Below is a small trained network, with its code and all its weights. Each question gives an input and a target symbol and asks what happens when units are switched off, that is, made to give their printed mean instead of their output.

import numpy as np


def w(rows, s, z=0):
    codes = np.array(rows[::2]) - 128.0
    scale = np.full(codes.shape[1], s)
    scale[-1] = z or s
    return codes * scale


def f(y):
    return y / 2 * (1 + np.tanh(0.7978845608 * (y + 0.044715 * y**3)))


def softmax(a):
    e = np.exp(a - a.max(-1, keepdims=True))
    return e / e.sum(-1, keepdims=True)


def log_softmax(a):
    a = a - a.max(-1, keepdims=True)
    return a - np.log(np.exp(a).sum(-1, keepdims=True))


def net(x, mask):
    ids = ['αβγδεημπστφψω'.index(c) for c in x.split()]
    T = len(ids)
    res = E[ids] + P[:T]
    q, k, v = (res @ M[0].T for M in (Q, K, V))
    z = softmax(np.where(np.tri(T) > 0, q @ k.T / 3**0.5, -1e9)) @ v
    res = res + np.where(mask[0], z, O[0][:, -1]) @ O[0][:, :-1]
    y = f(res @ A[0][:, :-1].T + A[0][:, -1])
    res = res + np.where(mask[1:9], y, B[0][:, -1]) @ B[0][:, :-1]
    return log_softmax(res[-1] @ U[:, :-1].T + U[:, -1])


Q, K, V, O, A, B = {}, {}, {}, {}, {}, {}
E = w([
[103,24,21],'α',
[179,237,127],'β',
[194,239,17],'γ',
[181,106,118],'δ',
[184,111,94],'ε',
[43,171,61],'η',
[144,97,169],'μ',
[67,192,157],'π',
[13,176,33],'σ',
[118,133,251],'τ',
[110,98,157],'φ',
[28,123,190],'ψ',
[65,101,195],'ω',
],0.014)
P = w([
[5,153,134],'0',
[11,152,126],'1',
[27,152,120],'2',
[21,158,110],'3',
[39,159,123],'4',
[40,174,113],'5',
[30,176,106],'6',
[30,180,111],'7',
[39,165,95],'8',
],0.0031)
Q[0] = w([
[30,185,183],'H1',
[207,151,38],'H1',
[23,255,152],'H1',
],0.0072)
K[0] = w([
[201,67,2],'H1',
[36,246,114],'H1',
[251,153,104],'H1',
],0.0078)
V[0] = w([
[230,124,25],'H1',
[86,113,113],'H1',
[189,254,161],'H1',
],0.0068)
O[0] = w([
[222,194,31,4],'H1',
[2,177,117,194],'H1',
[165,183,226,122],'H1',
],0.004,0.0027)
A[0] = w([
[65,223,161,112],'N1',
[78,112,211,10],'N2',
[152,57,221,253],'N3',
[55,121,102,158],'N4',
[107,3,112,223],'N5',
[66,140,87,173],'N6',
[89,179,172,197],'N7',
[105,228,93,192],'N8',
],0.012,0.0039)
B[0] = w([
[235,78,103,248],'N1',
[160,195,205,174],'N2',
[144,255,21,166],'N3',
[139,101,225,213],'N4',
[59,211,124,160],'N5',
[83,118,153,210],'N6',
[221,75,86,220],'N7',
[72,76,69,221],'N8',
],0.0082,0.012)
U = w([
[65,86,88,240],'α',
[214,51,93,182],'β',
[173,131,1,99],'γ',
[116,147,81,231],'δ',
[123,150,67,193],'ε',
[118,123,88,43],'η',
[121,172,4,23],'μ',
[168,65,229,135],'π',
[85,55,112,2],'σ',
[196,185,78,26],'τ',
[59,150,117,51],'φ',
[122,138,194,77],'ψ',
[125,154,95,90],'ω',
],0.0095,0.0037)

Each question gives the input, a string of symbols that net reads in full, and the target symbol t.
The units are the heads (3 rows each of Q, K, V and O) and the neurons (one row each of A and B). Each row of codes is followed by its name. A weight is (code - 128) times the scale printed after its matrix; where a second scale follows, it is the last column's (O, A, B and U).
mask holds one flag per unit, heads first, then neurons. A switched-off unit (its flag False) gives its mean, the last column of its rows in O or B, instead of its output. The means were averaged over made-up inputs and are rounded, as every weight is.
A unit's drop is (log p(t) with every unit on - log p(t) with that unit switched off) / (log p(t) with every unit on - log p(t) with every unit switched off).
The circuit of an input: a set's keep is (log p(t) with only the set's units on - log p(t) with every unit switched off) / (log p(t) with every unit on - log p(t) with every unit switched off). Starting from all 9 units, units are removed one at a time, each time the one whose removal leaves the highest keep (on an exact tie, the one counted first), for as long as the keep stays at least 0.8.
circuit, biggest first: the units of the circuit, biggest drop first
top k neurons: the k neurons with the biggest drops, biggest first
drop of u: that unit's drop, to one decimal
input ε ψ ψ η τ η α, target φ: circuit, biggest first => [N5 N1 N7]
input φ π α τ ε σ σ σ σ, target α: circuit, biggest first => [N8 N6 N3]
input π σ δ π η π, target β: circuit, biggest first => [N1 N5 N7]
input τ σ π ω μ σ μ π, target β: circuit, biggest first => [N1 N7 N5]
input π ψ μ π σ α, target α: top neuron => [N2]
input ψ π π, target π: top 2 neurons => [N2 N3]
input σ γ δ ψ φ σ τ α, target α: top 2 neurons => [N2 N3]
input ψ π σ π, target π: top 3 neurons => [N3 N2 N4]
input ψ β α, target φ: drop of N7 => 0.1
input π σ α π η, target α: drop of H1 => 0.3
input ψ τ π ψ τ, target τ: drop of N3 => 0.9
input α ω σ φ π σ ψ σ, target α: drop of N8 => 0.2
